[-1.344, -0.042, 0.706, -0.298, 1.079, -0.082, -0.064, 0.303, -1.230, 2.235, 4.057, 0.620, 3.529, 0.042, 0.438, -1.100, 1.831, -0.121, -0.287, -1.078, -0.559, -0.359, -0.449, 0.672, -0.401, -1.662, -0.063, 0.335, -1.516, 0.213, 4.275, -0.930, -0.127, 0.909, -0.031, -0.035, -1.345, -0.243, -1.003, 1.771, 8.456, -0.376, 0.497, -0.647, -0.354, 2.845, -0.288, 2.300, -0.684, 0.870, 0.435, 0.506, 1.629, 1.702, 1.255, -0.146, -0.855, -0.546, -0.287, 3.142, -0.800, 1.003, 0.824, 0.013, 3.460, 0.701, -0.405, 0.443, -0.891, -8.456, -0.658, -0.058]  X
[0.814, 0.659, 0.564, 1.739, -0.532, -0.343, -0.572, 0.741, -0.411, 3.617, 3.108, 0.834, 0.202, -0.052, 0.196, 0.465, 0.627, -1.054, 0.193, -0.484, -0.592, -0.868, -0.385, -0.610, -0.077, -0.048, 1.781, 2.036, -0.270, 1.823, 5.266, -0.833, -0.424, 0.992, 1.129, -0.963, -0.450, -0.202, -0.691, 1.352, -0.075, 0.001, 0.578, 0.079, -0.397, 4.123, -0.283, 0.747, 1.186, -0.237, 2.979, -0.072, 2.110, 0.730, 0.437, -0.202, -0.650, 0.476, 0.967, -0.610, 2.556, -0.430, 1.494, 1.338, 1.066, -0.203, -4.006, -0.597, -1.811, -1.120, -0.159, 1.741]  F
[0.250, 0.658, -0.105, 0.596, -0.519, -0.277, -0.835, 2.023, -1.344, 2.793, 3.461, 0.943, 2.074, 0.348, -0.782, 0.568, -0.480, 0.623, -0.347, -0.336, -1.924, -0.781, 0.361, 0.557, -0.945, -2.019, 0.714, 1.193, -1.775, 0.123, 5.951, -1.161, 0.535, 0.538, 0.432, 0.447, -0.265, -0.509, -1.651, 1.790, -0.055, -1.270, 0.712, -2.370, 0.403, 3.792, 0.686, 0.540, 0.476, -0.692, 3.099, 0.572, 1.354, 0.506, 3.837, 0.314, 0.748, 1.406, -0.975, 2.012, 1.112, 0.113, 1.294, 0.857, 1.289, -0.443, -0.049, -1.363, 0.890, -2.007, -0.683, -0.108]  F
[0.145, 0.247, 1.177, 0.843, -0.951, -1.293, 0.585, 0.002, -0.142, 2.909, 4.368, 0.767, 3.538, -0.332, 1.614, 0.476, -1.725, 0.399, -0.007, -3.270, -0.738, -0.166, 0.084, 0.876, -0.441, -2.196, 0.719, 1.151, -1.971, -0.459, 5.212, -1.754, -0.940, 0.748, 0.611, -1.163, -0.393, -0.610, 0.139, -0.309, 2.018, -2.807, -2.438, -1.427, 0.396, 4.500, -0.546, 2.109, 1.570, 0.651, 0.211, -0.160, 2.923, 0.260, 1.206, -1.303, -1.097, 0.507, 0.144, 3.654, -0.969, 1.212, 2.138, 0.445, 1.225, 0.251, -1.095, -0.722, 1.832, -0.515, -0.736, -0.064]  X
[0.776, -1.276, -0.119, 0.354, -0.869, 0.227, -1.125, 1.568, -0.424, 2.853, 4.704, -0.376, 1.984, -0.073, 0.833, 0.675, -0.976, 1.010, -0.974, -1.327, -2.528, -0.334, 0.319, 0.723, 0.050, -3.150, 2.526, 0.936, -1.402, 0.821, 5.621, 0.183, -0.124, 0.680, 1.931, -1.161, -0.375, -1.096, -0.802, 0.962, 1.298, -0.331, 0.514, -0.952, -0.067, 2.510, 0.265, 1.028, 0.573, -0.831, 1.697, 0.353, 2.143, 0.010, -0.836, -1.098, 0.089, 0.816, 0.432, 4.867, 0.887, 0.657, 0.466, 1.758, 1.242, -0.283, -2.675, -1.076, 0.319, -0.267, -0.341, 0.201]  X
[0.879, -2.099, 0.046, 1.542, -1.042, -0.260, -0.414, 1.976, -1.281, 0.394, 4.427, 0.086, -0.890, 0.823, 0.246, 0.564, -0.168, 0.059, 0.515, -0.093, -1.448, -0.420, 0.823, 0.310, 0.073, -2.472, 1.507, 0.737, -0.502, -0.491, 6.513, -1.402, -0.572, 1.706, 0.290, -0.160, 0.400, -0.459, -1.208, -1.357, 0.328, -0.154, 0.434, -1.745, -0.367, 2.974, -0.774, 1.487, -3.382, -0.354, 3.398, 0.347, 2.051, 0.412, -0.287, -1.547, -0.528, 1.130, 0.457, 3.530, 0.529, 0.780, 1.178, 0.760, 0.038, -0.663, -1.296, -0.413, -0.317, -0.410, -0.311, 0.187]  X
[-1.259, -0.087, 0.246, 0.831, -1.833, -0.344, -1.486, 0.702, -1.503, 1.379, 4.226, 1.241, 1.723, -0.180, 0.138, -0.500, 0.067, -0.228, 0.753, 0.017, -1.583, -0.514, 0.570, 2.612, 0.144, -0.330, 0.487, 1.519, -0.851, -0.798, 3.815, -1.111, -0.234, 0.142, 1.624, 1.196, -1.444, -0.148, -1.066, 0.794, 0.718, -1.103, 0.643, -0.604, 0.470, 2.308, 0.560, 0.318, -0.318, 0.636, -0.210, 0.818, 1.007, -0.033, 1.411, 0.470, -1.121, 0.243, -0.962, -0.331, -0.486, 1.444, 0.904, -1.044, 3.045, -0.051, -1.920, 0.147, -0.464, -1.074, 0.887, -0.559]  X
[0.124, 0.625, 0.004, 1.624, 0.649, 0.301, -0.150, 1.702, -1.003, 1.406, 4.434, 1.103, 0.138, -0.344, 0.508, 0.445, -0.908, 0.787, -2.684, -0.937, -0.422, -1.298, -0.716, 0.159, -0.020, -0.841, 1.591, 0.440, -1.142, 0.171, 4.684, -0.726, -0.112, -0.238, -0.459, -0.035, -0.183, -0.230, -0.586, 0.249, 0.537, -0.529, 0.834, 0.600, -0.515, 3.202, 1.021, 1.018, -1.513, -0.286, 1.720, -0.377, 3.129, 0.544, 0.176, -1.541, -0.276, -0.371, -1.017, 3.978, -0.307, 0.775, 0.642, -0.398, 1.035, -0.235, -1.578, -1.019, -1.460, -1.630, -0.083, 0.457]  X
[0.910, 2.880, 0.173, 1.596, -0.844, 0.089, -0.984, -0.196, -1.372, 1.735, 6.635, -0.013, 1.753, -0.936, 0.212, 2.235, -0.884, -0.448, -1.078, -0.573, -1.207, 0.106, -0.924, 1.452, -0.222, -2.451, 1.118, 0.382, -0.811, -0.105, 6.032, -1.214, 0.315, 1.792, 0.973, 2.931, 0.793, -0.531, -0.203, 0.855, -1.066, -1.283, 1.578, 0.328, -0.279, 3.889, 0.449, 1.276, -3.750, 1.155, 0.357, -0.383, 2.371, 1.528, 0.931, -1.203, 0.007, 0.375, 1.217, 3.865, -0.439, 0.840, 0.631, -0.554, 2.235, -0.880, -2.671, -1.018, 0.589, -0.885, 0.204, -0.416]  D
[1.021, 0.165, -1.117, 1.195, -1.295, -0.292, 0.667, 0.142, -2.025, 1.384, 5.288, 1.207, 0.663, 1.037, -0.826, 0.832, -0.224, 0.239, 1.346, 1.068, -1.152, -0.654, 0.939, 1.245, -0.859, -1.304, 3.490, 0.494, -0.437, -0.109, 5.724, -0.700, -0.124, 1.382, 0.579, -0.180, -0.394, 0.827, -0.704, 0.744, 0.875, -0.427, 2.224, -1.183, 0.061, 1.839, 0.323, 0.275, -1.465, 0.421, 0.828, 0.075, 2.150, 0.696, -2.555, -0.803, -0.265, 1.116, -0.051, 4.188, -0.627, 0.664, 1.124, 0.631, 0.454, -0.252, -1.979, -1.076, -0.623, -1.929, -0.408, -2.016]  X
[-0.643, 1.000, -0.079, 1.672, -0.043, -0.728, 0.334, -0.463, -0.645, -0.976, 1.828, -0.196, 3.698, 0.534, -2.415, -0.415, -0.764, 0.597, -1.029, -0.340, -0.792, -0.069, -0.361, -0.952, 0.089, -0.399, 0.690, -2.071, -0.490, -0.250, 3.899, 0.347, -0.693, 0.830, 1.070, -0.535, 0.347, 0.218, -0.141, 1.114, -1.019, 0.485, 0.942, -1.018, -0.180, 1.068, -1.171, -0.709, 0.350, 0.704, -2.029, -0.217, 0.178, 1.244, -3.003, 1.167, -0.458, 0.912, 0.361, 2.267, -1.288, 0.107, 1.855, 0.700, -0.672, -0.780, -1.222, -0.176, -0.888, 0.104, -0.104, -0.467]  F
[1.433, 0.334, 1.636, 2.026, -0.195, -0.378, -1.282, 0.400, -1.184, 1.495, 6.697, 0.801, 4.275, -0.228, 0.070, 1.070, 0.158, 0.184, -0.125, -0.661, -0.001, -0.973, 0.803, 0.879, -0.039, -1.314, 0.476, -0.062, 0.345, -0.597, 7.721, -1.256, -0.511, 1.793, -1.103, -0.103, 0.693, 2.159, -0.778, -0.287, 0.486, -0.118, 1.584, -1.640, -0.608, 4.843, -1.369, 0.056, -4.481, -0.283, 1.152, 0.561, 0.900, 0.791, 1.757, -2.383, -0.329, -0.848, -0.056, 5.166, 0.302, 0.839, 1.198, -2.139, 1.296, 1.274, -1.556, -1.308, -1.248, -0.320, 0.986, -0.897]  X
[-0.224, 0.450, -0.781, 0.578, -0.820, -0.736, -2.026, 1.393, -0.276, 4.723, 5.667, 1.862, 2.311, 0.285, 0.236, 0.822, -0.901, 1.292, 0.123, -1.553, -0.478, 0.729, 0.817, 0.567, 0.384, -0.338, 1.958, -0.545, 0.657, 0.326, 7.180, -0.580, 0.006, 1.875, 0.310, -0.288, -0.261, -0.508, 0.393, 0.995, 0.654, -0.480, 1.008, -1.479, 0.027, 3.783, 0.539, 0.427, 1.795, -2.004, 1.843, -0.415, 0.776, 1.061, -1.380, -1.337, -0.690, 1.890, 1.309, 2.567, 0.918, 0.411, 0.813, -1.560, 1.076, 0.278, -2.371, -1.486, -0.082, -0.786, -0.085, -0.482]  F
[0.069, -0.232, 0.025, 2.608, 0.190, -0.166, -1.198, 1.074, -1.959, 0.934, 6.043, 1.192, 1.259, 0.498, -1.338, 1.447, 1.091, 0.892, -0.146, -0.133, -0.404, -0.703, 0.798, 0.246, -0.114, 0.091, 1.403, -0.252, -0.490, 0.214, 5.318, 1.311, 0.170, 0.998, -0.411, 1.232, -0.478, -0.116, -0.455, -0.669, 0.698, 0.379, 1.731, -0.038, -0.304, 2.141, -0.044, 0.557, -1.788, -0.593, 2.291, 0.357, 2.002, 0.397, -0.022, -1.217, -0.457, -0.660, 0.362, 3.235, -0.959, 1.540, 1.013, -1.205, 1.929, 0.053, -0.736, 0.003, -0.320, 0.581, 0.717, 0.057]  F
